Below is a small trained network, with its code and all its weights. Each question gives an input and a target symbol and asks what happens when units are switched off, that is, made to give their printed mean instead of their output.

import numpy as np


def w(rows, s, z=0):
    codes = np.array(rows[::2]) - 128.0
    scale = np.full(codes.shape[1], s)
    scale[-1] = z or s
    return codes * scale


def f(y):
    return y / 2 * (1 + np.tanh(0.7978845608 * (y + 0.044715 * y**3)))


def softmax(a):
    e = np.exp(a - a.max(-1, keepdims=True))
    return e / e.sum(-1, keepdims=True)


def log_softmax(a):
    a = a - a.max(-1, keepdims=True)
    return a - np.log(np.exp(a).sum(-1, keepdims=True))


def net(x, mask):
    ids = ['ΛΠαγδεζηθφ'.index(c) for c in x.split()]
    T = len(ids)
    res = E[ids] + P[:T]
    r = res
    for j in range(2):
        rows = slice(4 * j, 4 * j + 4)
        q, k, v = (r @ M[0][rows].T for M in (Q, K, V))
        z = softmax(np.where(np.tri(T) > 0, q @ k.T / 4**0.5, -1e9)) @ v
        o = O[0][rows]
        res = res + np.where(mask[j], z, o[:, -1]) @ o[:, :-1]
    y = f(res @ A[0][:, :-1].T + A[0][:, -1])
    res = res + np.where(mask[2:14], y, B[0][:, -1]) @ B[0][:, :-1]
    return log_softmax(res[-1] @ U[:, :-1].T + U[:, -1])


Q, K, V, O, A, B = {}, {}, {}, {}, {}, {}
E = w([
[83,255,159],'Λ',
[70,72,104],'Π',
[168,76,37],'α',
[169,169,170],'γ',
[167,223,88],'δ',
[177,82,229],'ε',
[111,142,104],'ζ',
[201,185,93],'η',
[25,190,100],'θ',
[106,208,111],'φ',
],0.016)
P = w([
[254,150,108],'0',
[217,120,134],'1',
[199,110,138],'2',
[182,91,155],'3',
[171,79,161],'4',
[180,66,107],'5',
],0.0059)
Q[0] = w([
[175,244,165],'h0',
[116,50,125],'h0',
[106,44,112],'h0',
[122,7,91],'h0',
[170,111,85],'h1',
[174,198,132],'h1',
[138,54,55],'h1',
[127,103,214],'h1',
],0.012)
K[0] = w([
[21,205,2],'h0',
[164,135,239],'h0',
[164,166,214],'h0',
[166,81,194],'h0',
[39,151,213],'h1',
[109,106,173],'h1',
[107,115,87],'h1',
[157,202,44],'h1',
],0.008)
V[0] = w([
[156,132,171],'h0',
[58,157,63],'h0',
[131,69,170],'h0',
[172,97,153],'h0',
[136,125,54],'h1',
[82,199,7],'h1',
[70,106,2],'h1',
[40,181,83],'h1',
],0.011)
O[0] = w([
[118,164,221,161],'h0',
[120,81,50,23],'h0',
[92,147,152,126],'h0',
[162,146,207,202],'h0',
[127,165,65,186],'h1',
[108,183,2,120],'h1',
[91,175,17,105],'h1',
[52,213,70,3],'h1',
],0.0078,0.0053)
A[0] = w([
[181,91,99,241],'n0',
[157,39,179,181],'n1',
[200,174,104,54],'n2',
[152,148,214,96],'n3',
[35,215,34,46],'n4',
[21,250,174,130],'n5',
[139,109,125,99],'n6',
[101,146,221,79],'n7',
[125,61,161,75],'n8',
[186,145,138,130],'n9',
[142,149,47,2],'n10',
[156,48,176,194],'n11',
],0.011,0.0039)
B[0] = w([
[101,63,113,187],'n0',
[86,179,140,247],'n1',
[238,151,92,160],'n2',
[68,84,39,248],'n3',
[69,184,200,207],'n4',
[177,80,254,152],'n5',
[118,126,159,133],'n6',
[126,87,73,222],'n7',
[178,185,115,181],'n8',
[202,75,140,179],'n9',
[87,149,38,191],'n10',
[86,174,153,241],'n11',
],0.0066,0.017)
U = w([
[175,225,177,105],'Λ',
[52,113,81,68],'Π',
[152,53,47,123],'α',
[198,126,134,245],'γ',
[207,229,106,102],'δ',
[92,102,162,156],'ε',
[118,167,101,134],'ζ',
[250,153,125,108],'η',
[49,182,82,78],'θ',
[127,216,117,95],'φ',
],0.011)

Each question gives the input, a string of symbols that net reads in full, and the target symbol t.
The units are the heads (4 rows each of Q, K, V and O) and the neurons (one row each of A and B). Each row of codes is followed by its name. A weight is (code - 128) times the scale printed after its matrix; where a second scale follows, it is the last column's (O, A, B and U).
mask holds one flag per unit, heads first, then neurons. A switched-off unit (its flag False) gives its mean, the last column of its rows in O or B, instead of its output. The means were averaged over made-up inputs and are rounded, as every weight is.
A unit's drop is (log p(t) with every unit on - log p(t) with that unit switched off) / (log p(t) with every unit on - log p(t) with every unit switched off).
The circuit of an input: a set's keep is (log p(t) with only the set's units on - log p(t) with every unit switched off) / (log p(t) with every unit on - log p(t) with every unit switched off). Starting from the 12 units with the biggest drops (on a tie, the unit counted first), units are removed one at a time, each time the one whose removal leaves the highest keep (on an exact tie, the one counted first), for as long as the keep stays at least 0.8.
units of the circuit, in order: the units of the circuit, biggest drop first
unit that matters most: the unit with the biggest drop
k most important neurons: the k neurons with the biggest drops, biggest first
heads that matter: for each layer, one digit per head in row order, 1 if its drop is at least 0.15 and else 0, layers parted by /
input η α α α Λ, target Λ: 3 most important neurons -> n3, n5, n7
input η ε ε δ ε γ, target ε: unit that matters most -> h1
input α α α ε δ, target ε: heads that matter -> 01
input α γ ζ, target γ: units of the circuit, in order -> n3, n4, n10
input α α δ, target δ: heads that matter -> 01
input θ Π η, target θ: heads that matter -> 11
input Λ γ δ, target γ: heads that matter -> 01
input α ε η, target ε: units of the circuit, in order -> h1, n3
input α δ η, target η: 4 most important neurons -> n3, n2, n1, n11
input δ α η Λ α Λ, target Λ: 2 most important neurons -> n3, n5
input α δ ε φ, target ε: heads that matter -> 01
input γ α Π α γ α, target γ: 3 most important neurons -> n3, n10, n7
input Λ α θ θ α φ, target θ: 2 most important neurons -> n4, n10
input γ ε θ, target ε: units of the circuit, in order -> h1
input α ε ε α α α, target ε: units of the circuit, in order -> h1, n3, h0
input ε γ ε ε, target ε: 3 most important neurons -> n3, n7, n11
input ε ε α, target ε: 3 most important neurons -> n3, n11, n1
input θ α Π Π, target θ: 2 most important neurons -> n4, n9
input θ α δ η α δ, target θ: 2 most important neurons -> n4, n10
input α φ α ε α Λ, target γ: unit that matters most -> n4
